Look-ups in named tables: a row name and a column name give one cell, copied from the table.

Table gog
         samiraz  fepatu    sop    vub  nunagop    sal  ratemaz
moro       15975   50378  45606  74607    22592  39914    14707
somidit    33286   20076  35981  36142    55928  30214    20809
pudavi     47913   80797  39154  24932    20975  26257    42803
faf        55633   22846  55502  60216    23981  76122    47268
zib        24684   14271  29671  63300    42372  30225    24971
vad         4457   27164  34510  68553    25894  33753    20779
lop        41534   42638  14989  17658    50342  45178    44493
fudig      41990   25006  25757  53195    54324  35144     1555
remopa      2623   24052   4308  38414    48084  29766    39024
ked        18498   10388  28471  48244    56270  52765    24276
genim      40562   40088  62236  56552    58198  31070     1440

What is the fepatu of moro in gog? 50378
What is the nunagop of faf in gog? 23981
What is the ratemaz of fudig in gog? 1555
What is the fepatu of somidit in gog? 20076
What is the samiraz of moro in gog? 15975
What is the sop of pudavi in gog? 39154
What is the sal of fudig in gog? 35144
What is the ratemaz of moro in gog? 14707
What is the samiraz of vad in gog? 4457
What is the sop of genim in gog? 62236
What is the samiraz of pudavi in gog? 47913
What is the sal of lop in gog? 45178
What is the vub of genim in gog? 56552
What is the vub of vad in gog? 68553
What is the nunagop of zib in gog? 42372
What is the vub of remopa in gog? 38414
What is the sop of faf in gog? 55502

Table pokipun
,zemo,dulog,kani,sop,nogu,kon,lil
zar,122,134,99,126,105,157,187
rim,131,156,136,122,111,117,164
gon,138,154,137,109,109,103,165
gote,140,146,122,111,109,112,168
mav,103,126,95,72,77,142,231
gaf,176,156,133,140,136,86,119
nudoni,127,139,111,100,99,124,189
zes,159,143,123,56,95,54,180
zisa,121,160,137,162,123,154,150
takar,93,174,162,157,113,163,164

zemo of zisa is 121
dulog of takar is 174
lil of gote is 168
lil of mav is 231
zemo of gon is 138
kon of zar is 157
nogu of nudoni is 99
nogu of rim is 111
zemo of gote is 140
zemo of zar is 122

lizi
|  | mik | zanem | rozapet | fegim | giruru | bog | vut | duz | gofiv | tikigos |
|---|---|---|---|---|---|---|---|---|---|---|
| fel | 220 | 90 | 114 | 99 | 128 | 137 | 142 | 105 | 83 | 139 |
| zib | 74 | 82 | 122 | 145 | 119 | 106 | 141 | 144 | 86 | 130 |
| sonulap | 32 | 146 | 110 | 85 | 100 | 111 | 141 | 103 | 152 | 102 |
| foguvuv | 135 | 139 | 109 | 107 | 86 | 108 | 93 | 100 | 130 | 160 |
| sop | 49 | 83 | 63 | 213 | 124 | 120 | 55 | 83 | 80 | 104 |
| rit | 155 | 97 | 133 | 172 | 187 | 89 | 207 | 119 | 187 | 204 |
| rodup | 8 | 98 | 108 | 85 | 156 | 123 | 71 | 116 | 94 | 139 |
| danun | 161 | 154 | 181 | 130 | 87 | 117 | 147 | 124 | 138 | 61 |
| mab | 208 | 117 | 130 | 182 | 159 | 127 | 154 | 121 | 118 | 86 |
| vogesi | 121 | 156 | 123 | 181 | 59 | 132 | 100 | 103 | 73 | 129 |

What is the gofiv of vogesi in lizi?
73
What is the gofiv of fel in lizi?
83
What is the bog of danun in lizi?
117
What is the duz of sonulap in lizi?
103
What is the vut of danun in lizi?
147
What is the rozapet of mab in lizi?
130
What is the zanem of foguvuv in lizi?
139
What is the giruru of sop in lizi?
124

lod
         manu  zubil   tuk  pani   nek   dud  vukona   vaz  malagad
muvazun  6996   5013  4230   689  4573  5738    4195  8959     1737
vokup    1237   2357  2630  8246  2673  7121    1949  3125      271
soraliv  3122   4510  3141  6247  5607  6590    3558  2992     2704
sukib    6667   6567  6359  7729  7132  2396    6935  5433     4453
gatol    3828   6983  7259  7269  6935  3871    6289  3708     3860
melev    4725   6267  6849  1823  3699  7192    2058  4838     4464
zesot    4682   4256  3464  6235  4751  6497    3869  7855     4702

What is the vaz of sukib in lod? 5433
What is the dud of muvazun in lod? 5738
What is the manu of sukib in lod? 6667
What is the dud of sukib in lod? 2396
What is the zubil of soraliv in lod? 4510
What is the tuk of muvazun in lod? 4230
What is the tuk of zesot in lod? 3464
What is the malagad of vokup in lod? 271
What is the pani of melev in lod? 1823
What is the vaz of melev in lod? 4838
What is the vaz of muvazun in lod? 8959
What is the nek of muvazun in lod? 4573
What is the pani of vokup in lod? 8246
What is the zubil of vokup in lod? 2357
What is the pani of gatol in lod? 7269
What is the zubil of zesot in lod? 4256
What is the vaz of vokup in lod? 3125

seso =
|  | dadup | nof | pide | vegab | tugi | zov |
|---|---|---|---|---|---|---|
| vugop | 32001 | 30138 | 74111 | 52122 | 35268 | 31408 |
| kaz | 71463 | 74144 | 62560 | 27808 | 40337 | 26089 |
| fegilof | 64879 | 43972 | 61424 | 72700 | 59720 | 43293 |
| debes | 22220 | 22557 | 35619 | 49983 | 69742 | 47937 |
| genekom | 55195 | 75208 | 46269 | 27000 | 28502 | 58738 |
| bap | 67405 | 43656 | 48657 | 71289 | 52788 | 49529 |
| las | 16387 | 27387 | 24619 | 58160 | 69177 | 40405 |
| pazude | 56902 | 71698 | 28288 | 32364 | 37538 | 68003 |
| tizi | 77930 | 47497 | 42421 | 70254 | 53161 | 58800 |
| lunemi | 12534 | 33253 | 22609 | 55725 | 58712 | 38710 |
| miremis | 58489 | 72646 | 9151 | 27176 | 44307 | 70264 |
| lezet | 76185 | 54733 | 26194 | 69925 | 51881 | 63699 |
| kog | 21820 | 34366 | 42448 | 52074 | 53250 | 34834 |
| mezati | 62583 | 60759 | 14246 | 23758 | 29097 | 72440 |

pide of fegilof = 61424
tugi of lezet = 51881
pide of kaz = 62560
vegab of debes = 49983
tugi of pazude = 37538
dadup of tizi = 77930
vegab of kog = 52074
pide of genekom = 46269

